Below are the code and all the weights of a small trained network. Each question names an input and a target symbol and asks about switching units off, where a switched-off unit gives its printed mean instead of its output.

import numpy as np


def w(rows, s, z=0):
    codes = np.array(rows[::2]) - 128.0
    scale = np.full(codes.shape[1], s)
    scale[-1] = z or s
    return codes * scale


def norm(h):
    return h / np.sqrt((h * h).mean(-1, keepdims=True) + 1e-5)


def f(y):
    return np.maximum(y, 0)


def softmax(a):
    e = np.exp(a - a.max(-1, keepdims=True))
    return e / e.sum(-1, keepdims=True)


def log_softmax(a):
    a = a - a.max(-1, keepdims=True)
    return a - np.log(np.exp(a).sum(-1, keepdims=True))


def net(x, mask):
    ids = ['ΘΛΦΨαγδεζημξπτω'.index(c) for c in x.split()]
    T = len(ids)
    res = E[ids] + P[:T]
    u = 0
    for l in range(2):
        r = norm(res)
        for j in range(2):
            rows = slice(3 * j, 3 * j + 3)
            q, k, v = (r @ M[l][rows].T for M in (Q, K, V))
            z = softmax(np.where(np.tri(T) > 0, q @ k.T / 3**0.5, -1e9)) @ v
            o = O[l][rows]
            res = res + np.where(mask[u + j], z, o[:, -1]) @ o[:, :-1]
        u += 2
        y = f(norm(res) @ A[l][:, :-1].T + A[l][:, -1])
        res = res + np.where(mask[u : u + 12], y, B[l][:, -1]) @ B[l][:, :-1]
        u += 12
    return log_softmax(norm(res)[-1] @ U[:, :-1].T + U[:, -1])


Q, K, V, O, A, B = {}, {}, {}, {}, {}, {}
E = w([
[159,254,162,119,210,180],'Θ',
[204,197,73,39,144,143],'Λ',
[200,156,94,116,60,51],'Φ',
[77,216,111,126,142,88],'Ψ',
[173,128,187,119,87,132],'α',
[146,169,162,199,139,41],'γ',
[203,117,29,162,133,68],'δ',
[59,149,84,155,195,78],'ε',
[147,127,216,217,84,119],'ζ',
[124,124,229,217,186,116],'η',
[133,62,164,159,141,106],'μ',
[97,121,81,185,121,196],'ξ',
[159,137,144,110,237,53],'π',
[36,122,100,93,232,89],'τ',
[130,67,147,28,153,121],'ω',
],0.0085)
P = w([
[252,220,84,168,217,202],'0',
[223,188,100,175,195,171],'1',
[205,152,100,172,194,162],'2',
[165,131,123,151,184,123],'3',
[122,108,137,124,158,98],'4',
[82,89,146,119,138,67],'5',
[63,73,156,105,126,49],'6',
[50,65,159,86,109,17],'7',
],0.0041)
Q[0] = w([
[112,174,84,124,28,174],'0.h1',
[140,31,97,210,149,201],'0.h1',
[99,159,191,107,141,153],'0.h1',
[165,133,92,246,178,36],'0.h2',
[103,71,74,241,107,189],'0.h2',
[162,128,169,93,200,3],'0.h2',
],0.0066)
K[0] = w([
[164,177,116,169,134,202],'0.h1',
[210,168,161,77,226,101],'0.h1',
[105,118,68,127,146,112],'0.h1',
[37,37,102,182,76,168],'0.h2',
[142,188,66,166,118,254],'0.h2',
[39,34,143,96,122,90],'0.h2',
],0.0079)
V[0] = w([
[99,178,183,126,59,109],'0.h1',
[162,211,107,104,108,121],'0.h1',
[94,153,95,207,54,198],'0.h1',
[91,3,179,181,202,161],'0.h2',
[179,138,167,119,102,48],'0.h2',
[149,135,86,208,82,204],'0.h2',
],0.0039)
O[0] = w([
[85,111,212,76,134,86,41],'0.h1',
[103,120,98,69,144,88,180],'0.h1',
[2,141,152,130,42,91,6],'0.h1',
[185,74,86,236,137,167,179],'0.h2',
[207,127,193,97,117,115,169],'0.h2',
[94,133,140,133,31,89,52],'0.h2',
],0.0043,0.0023)
A[0] = w([
[64,205,48,125,126,73,254],'0.n1',
[193,64,84,149,96,146,109],'0.n2',
[142,158,109,50,67,182,209],'0.n3',
[128,159,77,197,102,149,224],'0.n4',
[103,167,115,128,183,221,107],'0.n5',
[96,113,143,206,71,145,226],'0.n6',
[158,100,207,134,116,236,120],'0.n7',
[148,74,67,94,112,98,39],'0.n8',
[61,133,94,177,55,54,58],'0.n9',
[131,164,132,177,2,179,87],'0.n10',
[43,224,207,99,96,152,64],'0.n11',
[164,249,200,94,139,118,128],'0.n12',
],0.0054,0.0035)
B[0] = w([
[156,72,139,179,55,184,254],'0.n1',
[185,109,166,103,106,191,159],'0.n2',
[159,105,126,104,125,209,160],'0.n3',
[133,37,133,168,81,178,210],'0.n4',
[135,76,69,130,140,193,168],'0.n5',
[144,83,174,85,47,176,175],'0.n6',
[162,155,103,70,176,51,156],'0.n7',
[123,95,162,190,114,32,138],'0.n8',
[155,2,79,218,44,113,141],'0.n9',
[107,93,119,83,98,28,139],'0.n10',
[212,171,79,181,27,202,139],'0.n11',
[162,113,122,206,20,161,208],'0.n12',
],0.0052,0.005)
Q[1] = w([
[146,200,182,109,51,123],'1.h1',
[212,13,116,177,139,84],'1.h1',
[43,224,148,49,97,74],'1.h1',
[81,255,102,74,74,105],'1.h2',
[240,51,131,184,120,146],'1.h2',
[196,56,116,119,61,134],'1.h2',
],0.011)
K[1] = w([
[163,113,61,229,109,110],'1.h1',
[123,2,206,108,199,51],'1.h1',
[176,249,107,186,87,194],'1.h1',
[149,204,119,168,26,196],'1.h2',
[82,7,137,118,181,43],'1.h2',
[85,72,189,145,152,48],'1.h2',
],0.0085)
V[1] = w([
[114,122,44,159,139,45],'1.h1',
[159,126,132,71,125,111],'1.h1',
[178,115,61,68,70,163],'1.h1',
[37,119,104,124,118,254],'1.h2',
[134,140,27,104,146,117],'1.h2',
[117,163,99,218,89,79],'1.h2',
],0.0071)
O[1] = w([
[129,105,31,141,85,78,109],'1.h1',
[174,96,149,91,160,112,118],'1.h1',
[118,71,208,50,84,67,203],'1.h1',
[2,125,160,115,205,106,2],'1.h2',
[148,73,75,93,133,57,131],'1.h2',
[133,206,71,156,121,77,118],'1.h2',
],0.0073,0.0024)
A[1] = w([
[97,141,84,66,89,159,206],'1.n1',
[133,254,140,138,97,61,150],'1.n2',
[11,163,185,52,100,206,139],'1.n3',
[116,123,109,140,223,141,37],'1.n4',
[102,199,216,66,179,130,79],'1.n5',
[125,164,196,176,207,140,25],'1.n6',
[125,106,180,135,89,80,252],'1.n7',
[66,132,74,77,202,89,60],'1.n8',
[54,115,91,153,163,119,129],'1.n9',
[150,188,197,22,138,133,187],'1.n10',
[134,147,102,106,118,214,163],'1.n11',
[132,201,41,141,152,125,119],'1.n12',
],0.0071,0.0041)
B[1] = w([
[59,164,75,74,146,137,165],'1.n1',
[103,96,165,47,217,27,178],'1.n2',
[193,127,2,100,36,251,139],'1.n3',
[59,163,174,173,191,98,143],'1.n4',
[65,32,67,215,135,180,131],'1.n5',
[89,48,79,145,94,210,138],'1.n6',
[38,142,110,136,168,81,253],'1.n7',
[47,107,79,73,118,4,147],'1.n8',
[195,105,192,151,114,104,174],'1.n9',
[71,202,159,113,186,110,180],'1.n10',
[59,191,125,134,124,136,186],'1.n11',
[55,138,129,134,219,58,174],'1.n12',
],0.0067,0.0048)
U = w([
[110,236,125,189,196,197,217],'Θ',
[97,200,59,20,120,150,209],'Λ',
[163,122,94,44,16,24,107],'Φ',
[22,122,106,139,4,152,215],'Ψ',
[118,209,207,43,125,43,105],'α',
[134,186,198,223,121,28,174],'γ',
[255,79,10,153,114,146,65],'δ',
[33,56,41,178,235,118,116],'ε',
[78,159,251,115,50,91,79],'ζ',
[143,115,211,241,173,202,1],'η',
[162,16,205,83,181,168,151],'μ',
[59,68,63,95,64,228,41],'ξ',
[231,246,98,144,225,38,85],'π',
[27,154,40,122,206,29,138],'τ',
[111,87,146,5,192,140,81],'ω',
],0.0081,0.0031)

Each question gives the input, a string of symbols that net reads in full, and the target symbol t.
The units are the heads (3 rows each of Q, K, V and O) and the neurons (one row each of A and B). Each row of codes is followed by its name. A weight is (code - 128) times the scale printed after its matrix; where a second scale follows, it is the last column's (O, A, B and U).
mask holds one flag per unit, layer by layer, with each layer's heads first. A switched-off unit (its flag False) gives its mean, the last column of its rows in O or B, instead of its output. The means were averaged over made-up inputs and are rounded, as every weight is.
A unit's drop is (log p(t) with every unit on - log p(t) with that unit switched off) / (log p(t) with every unit on - log p(t) with every unit switched off).
k most important neurons: the k neurons with the biggest drops, biggest first
k most important neurons of layer l: the k neurons of layer l with the biggest drops, biggest first
which heads matter: for each layer, one digit per head in row order, 1 if its drop is at least 0.15 and else 0, layers parted by /
drop when u is switched off: that unit's drop, to one decimal
input γ Θ ω Λ, target μ: which heads matter => 00 / 11
input γ γ α γ η Ψ, target Θ: most important neuron of layer 0 => (0.n1)
input μ η ε, target η: which heads matter => 00 / 00
input η ω Ψ τ ζ π, target π: which heads matter => 00 / 01
input γ γ γ ε ε Θ ε γ, target τ: which heads matter => 00 / 01
input Θ γ η γ, target Θ: which heads matter => 00 / 11
input Λ Ψ π ω ω γ, target μ: which heads matter => 00 / 01
input Ψ ω Φ, target μ: which heads matter => 00 / 11
input π π γ ε ξ π Ψ Λ, target δ: 3 most important neurons of layer 0 => (0.n1; 0.n3; 0.n12)
input ξ ζ π μ, target δ: which heads matter => 11 / 01
input π Ψ δ α Ψ, target Φ: which heads matter => 01 / 11
input δ η η ε ξ Φ, target Ψ: which heads matter => 10 / 00
input ω τ δ ε μ Θ π Θ, target δ: which heads matter => 00 / 01
input γ ζ δ Λ π ξ, target δ: which heads matter => 00 / 11
input π ε π ζ, target δ: which heads matter => 00 / 01
input ξ ε α α ε δ Θ, target τ: which heads matter => 00 / 11
input γ ξ π γ ε π Λ, target δ: 2 most important neurons of layer 0 => (0.n1; 0.n3)
input Θ ω γ δ, target μ: 2 most important neurons => (0.n2; 0.n12)
input α δ Λ π ε, target δ: 2 most important neurons => (0.n1; 1.n7)
input ε ε Λ δ ζ Ψ α, target α: most important neuron of layer 0 => (0.n4)
input Θ Θ Ψ, target Ψ: 2 most important neurons => (0.n1; 0.n12)
input δ ζ τ ε γ α, target τ: 2 most important neurons => (0.n12; 1.n7)
input η π γ δ γ ξ γ, target Ψ: 2 most important neurons => (0.n6; 0.n9)
input Λ τ γ Ψ, target Ψ: most important neuron of layer 1 => (1.n2)
input ζ π Φ Θ Φ Λ α, target α: 2 most important neurons of layer 1 => (1.n10; 1.n7)
input π ω ε δ Ψ ε η, target Θ: drop when 0.n7 is switched off => 0.1
input γ Λ ζ Λ γ γ γ α, target π: drop when 0.h2 is switched off => 0.1
input τ Λ ω ω π ζ, target μ: drop when 0.h1 is switched off => 0.2
